Below are the code and all the weights of a small trained network. Each question names an input and a target symbol and asks about switching units off, where a switched-off unit gives its printed mean instead of its output.

import numpy as np


def w(rows, s, z=0):
    codes = np.array(rows[::2]) - 128.0
    scale = np.full(codes.shape[1], s)
    scale[-1] = z or s
    return codes * scale


def norm(h):
    return h / np.sqrt((h * h).mean(-1, keepdims=True) + 1e-5)


def f(y):
    return np.maximum(y, 0)


def softmax(a):
    e = np.exp(a - a.max(-1, keepdims=True))
    return e / e.sum(-1, keepdims=True)


def log_softmax(a):
    a = a - a.max(-1, keepdims=True)
    return a - np.log(np.exp(a).sum(-1, keepdims=True))


def net(x, mask):
    ids = ['ΘΞαδηλφω'.index(c) for c in x.split()]
    T = len(ids)
    res = E[ids] + P[:T]
    r = norm(res)
    for j in range(2):
        rows = slice(4 * j, 4 * j + 4)
        q, k, v = (r @ M[0][rows].T for M in (Q, K, V))
        z = softmax(np.where(np.tri(T) > 0, q @ k.T / 4**0.5, -1e9)) @ v
        o = O[0][rows]
        res = res + np.where(mask[j], z, o[:, -1]) @ o[:, :-1]
    y = f(norm(res) @ A[0][:, :-1].T + A[0][:, -1])
    res = res + np.where(mask[2:18], y, B[0][:, -1]) @ B[0][:, :-1]
    return log_softmax(norm(res)[-1] @ U[:, :-1].T + U[:, -1])


Q, K, V, O, A, B = {}, {}, {}, {}, {}, {}
E = w([
[54,211,33,89,148,63,209,144],'Θ',
[68,166,55,62,126,49,58,143],'Ξ',
[91,199,178,36,170,144,123,184],'α',
[114,236,181,134,136,73,60,133],'δ',
[130,181,196,222,109,87,3,155],'η',
[111,139,23,196,105,23,98,60],'λ',
[146,219,212,228,185,175,184,110],'φ',
[197,168,123,89,177,121,84,36],'ω',
],0.0041)
P = w([
[192,165,74,113,226,122,91,201],'0',
[206,93,150,57,90,26,178,173],'1',
[188,195,76,130,185,144,104,211],'2',
[86,112,142,140,254,110,93,129],'3',
[143,126,177,86,53,71,191,128],'4',
[156,194,87,135,158,186,94,147],'5',
[57,109,149,148,197,156,94,79],'6',
[120,124,190,100,29,109,173,70],'7',
[136,167,103,155,139,231,88,98],'8',
[77,125,149,146,194,171,84,65],'9',
[116,111,197,134,20,136,150,28],'10',
],0.0045)
Q[0] = w([
[35,111,161,166,158,98,110,138],'h1',
[113,9,182,108,149,66,177,109],'h1',
[175,114,150,161,122,141,141,129],'h1',
[99,226,125,125,221,124,99,83],'h1',
[150,139,71,171,145,78,130,82],'h2',
[163,146,206,159,157,100,133,109],'h2',
[206,158,133,167,57,121,115,155],'h2',
[143,127,134,149,145,176,223,116],'h2',
],0.015)
K[0] = w([
[86,97,139,152,14,106,152,194],'h1',
[141,161,115,84,114,66,178,252],'h1',
[188,132,130,159,157,122,151,117],'h1',
[81,138,170,99,44,176,164,49],'h1',
[127,155,66,179,120,72,136,45],'h2',
[161,117,196,153,125,160,110,74],'h2',
[179,142,138,214,141,100,70,157],'h2',
[152,116,133,172,161,165,241,142],'h2',
],0.013)
V[0] = w([
[83,124,102,111,90,78,19,179],'h1',
[56,119,138,69,133,187,190,205],'h1',
[65,99,163,253,52,143,117,226],'h1',
[157,147,230,86,116,155,58,174],'h1',
[126,145,64,93,184,132,140,154],'h2',
[129,166,101,142,105,133,180,119],'h2',
[199,84,139,126,133,202,134,86],'h2',
[168,180,151,177,113,108,115,75],'h2',
],0.0071)
O[0] = w([
[134,79,150,66,89,185,194,157,35],'h1',
[176,104,63,159,182,151,181,72,78],'h1',
[105,86,136,193,151,101,204,254,21],'h1',
[65,152,57,128,54,185,134,161,245],'h1',
[82,128,172,174,109,129,98,129,195],'h2',
[134,97,184,102,160,114,118,141,170],'h2',
[147,166,106,109,70,88,88,153,5],'h2',
[69,98,104,58,151,126,163,127,249],'h2',
],0.0056,0.0032)
A[0] = w([
[104,136,112,138,116,153,107,164,99],'n1',
[91,116,160,194,115,163,90,120,102],'n2',
[137,104,141,74,137,136,153,124,141],'n3',
[164,68,104,100,65,114,109,131,117],'n4',
[128,107,115,128,102,120,153,195,98],'n5',
[163,146,122,154,95,92,130,139,115],'n6',
[153,129,167,177,89,69,164,96,53],'n7',
[153,145,104,115,58,52,161,128,152],'n8',
[121,135,102,172,154,102,87,164,36],'n9',
[167,125,181,89,124,92,117,155,80],'n10',
[173,114,44,9,108,51,153,161,68],'n11',
[154,141,115,88,150,115,114,124,139],'n12',
[89,154,155,190,106,126,117,123,93],'n13',
[112,118,92,143,110,84,157,90,122],'n14',
[146,92,169,191,55,143,142,98,139],'n15',
[153,120,81,160,134,177,117,116,2],'n16',
],0.012,0.0044)
B[0] = w([
[96,94,135,119,186,113,154,124,189],'n1',
[146,126,85,118,123,100,184,150,228],'n2',
[155,149,86,154,105,79,130,142,203],'n3',
[99,182,58,160,119,99,193,62,151],'n4',
[161,123,136,195,59,115,107,80,161],'n5',
[116,93,166,106,115,147,191,109,135],'n6',
[55,152,96,136,101,180,69,67,159],'n7',
[176,107,69,119,126,69,201,119,192],'n8',
[115,166,41,198,168,78,87,181,214],'n9',
[183,132,150,89,137,126,158,194,155],'n10',
[150,111,255,60,158,155,58,201,190],'n11',
[114,87,132,151,101,125,168,140,188],'n12',
[148,124,166,98,108,147,48,110,255],'n13',
[155,123,162,112,136,142,128,188,182],'n14',
[97,174,115,94,91,147,63,55,140],'n15',
[214,101,97,156,102,203,118,170,141],'n16',
],0.015,0.0048)
U = w([
[151,68,152,166,220,110,168,32,148],'Θ',
[156,148,16,119,62,55,228,87,3],'Ξ',
[192,104,73,154,134,254,156,139,151],'α',
[14,99,103,58,180,163,180,155,78],'δ',
[65,67,167,212,49,137,147,156,170],'η',
[198,120,212,80,129,99,146,198,181],'λ',
[125,166,67,189,178,84,63,178,125],'φ',
[100,178,159,103,66,168,68,43,191],'ω',
],0.0061,0.0022)

Each question gives the input, a string of symbols that net reads in full, and the target symbol t.
The units are the heads (4 rows each of Q, K, V and O) and the neurons (one row each of A and B). Each row of codes is followed by its name. A weight is (code - 128) times the scale printed after its matrix; where a second scale follows, it is the last column's (O, A, B and U).
mask holds one flag per unit, heads first, then neurons. A switched-off unit (its flag False) gives its mean, the last column of its rows in O or B, instead of its output. The means were averaged over made-up inputs and are rounded, as every weight is.
A unit's drop is (log p(t) with every unit on - log p(t) with that unit switched off) / (log p(t) with every unit on - log p(t) with every unit switched off).
The circuit of an input: a set's keep is (log p(t) with only the set's units on - log p(t) with every unit switched off) / (log p(t) with every unit on - log p(t) with every unit switched off). Starting from the 12 units with the biggest drops (on a tie, the unit counted first), units are removed one at a time, each time the one whose removal leaves the highest keep (on an exact tie, the one counted first), for as long as the keep stays at least 0.8.
circuit, biggest first: the units of the circuit, biggest drop first
most important unit: the unit with the biggest drop
k most important neurons: the k neurons with the biggest drops, biggest first
drop when u is switched off: that unit's drop, to one decimal
input φ Θ φ α φ, target ω: most important unit -> h1
input η φ Ξ ω φ Θ, target ω: circuit, biggest first -> [h1, n9]
input φ Θ λ φ Ξ φ δ, target Ξ: circuit, biggest first -> [h1, n11]
input Θ φ Ξ η α φ Θ α, target Ξ: circuit, biggest first -> [n13, h1]
input δ φ φ δ Ξ η φ α φ δ, target α: circuit, biggest first -> [h1, n16]
input φ λ φ δ Θ φ φ α φ Ξ ω, target λ: 4 most important neurons -> [n11, n14, n9, n2]
input φ Ξ Θ φ Θ η Θ δ φ Θ, target δ: circuit, biggest first -> [h1, n1]
input φ φ α ω δ δ φ Ξ Θ Ξ, target Ξ: 4 most important neurons -> [n3, n13, n11, n9]
input λ φ φ η φ ω η α λ λ, target α: circuit, biggest first -> [h1, n16]
input α Θ φ Θ η φ α, target η: circuit, biggest first -> [h1, n5]
input φ φ φ Ξ φ η φ λ, target λ: circuit, biggest first -> [h2, n11]
input Θ δ α φ Θ φ Θ Θ φ Θ Θ, target ω: circuit, biggest first -> [h2, n15]
input η λ φ φ φ α α δ α η, target δ: circuit, biggest first -> [h1, n1, h2]
input φ Θ α α Θ φ φ ω φ, target ω: circuit, biggest first -> [h1]
input φ δ η λ, target δ: circuit, biggest first -> [h1, n9, n1]
input α Θ φ Θ φ, target Ξ: 2 most important neurons -> [n7, n13]
input λ α η, target λ: 2 most important neurons -> [n10, n9]
input δ δ Θ, target δ: circuit, biggest first -> [h1, h2, n1]
input φ Ξ φ α Ξ δ φ Ξ Θ Θ, target Ξ: 4 most important neurons -> [n3, n11, n13, n9]
input Θ Ξ Θ Θ, target Ξ: circuit, biggest first -> [h2, h1, n3, n11]
input η λ φ Ξ Θ ω φ, target Θ: circuit, biggest first -> [h1]
input Ξ α φ Θ Ξ φ α, target Ξ: 2 most important neurons -> [n3, n11]
input Θ Ξ δ φ, target Ξ: 2 most important neurons -> [n3, n11]
input δ δ η α, target δ: 3 most important neurons -> [n1, n2, n11]
input φ φ φ φ Θ, target λ: 2 most important neurons -> [n11, n14]
input Ξ φ α ω Θ φ φ Θ ω, target ω: 2 most important neurons -> [n9, n8]
input φ Ξ η ω, target Ξ: most important unit -> n3
input δ Θ η φ, target Θ: 2 most important neurons -> [n9, n13]
input η ω η Θ α Θ α, target α: drop when h1 is switched off -> 0.8
input Θ Θ φ Ξ φ Θ α ω, target λ: drop when h2 is switched off -> 2.5
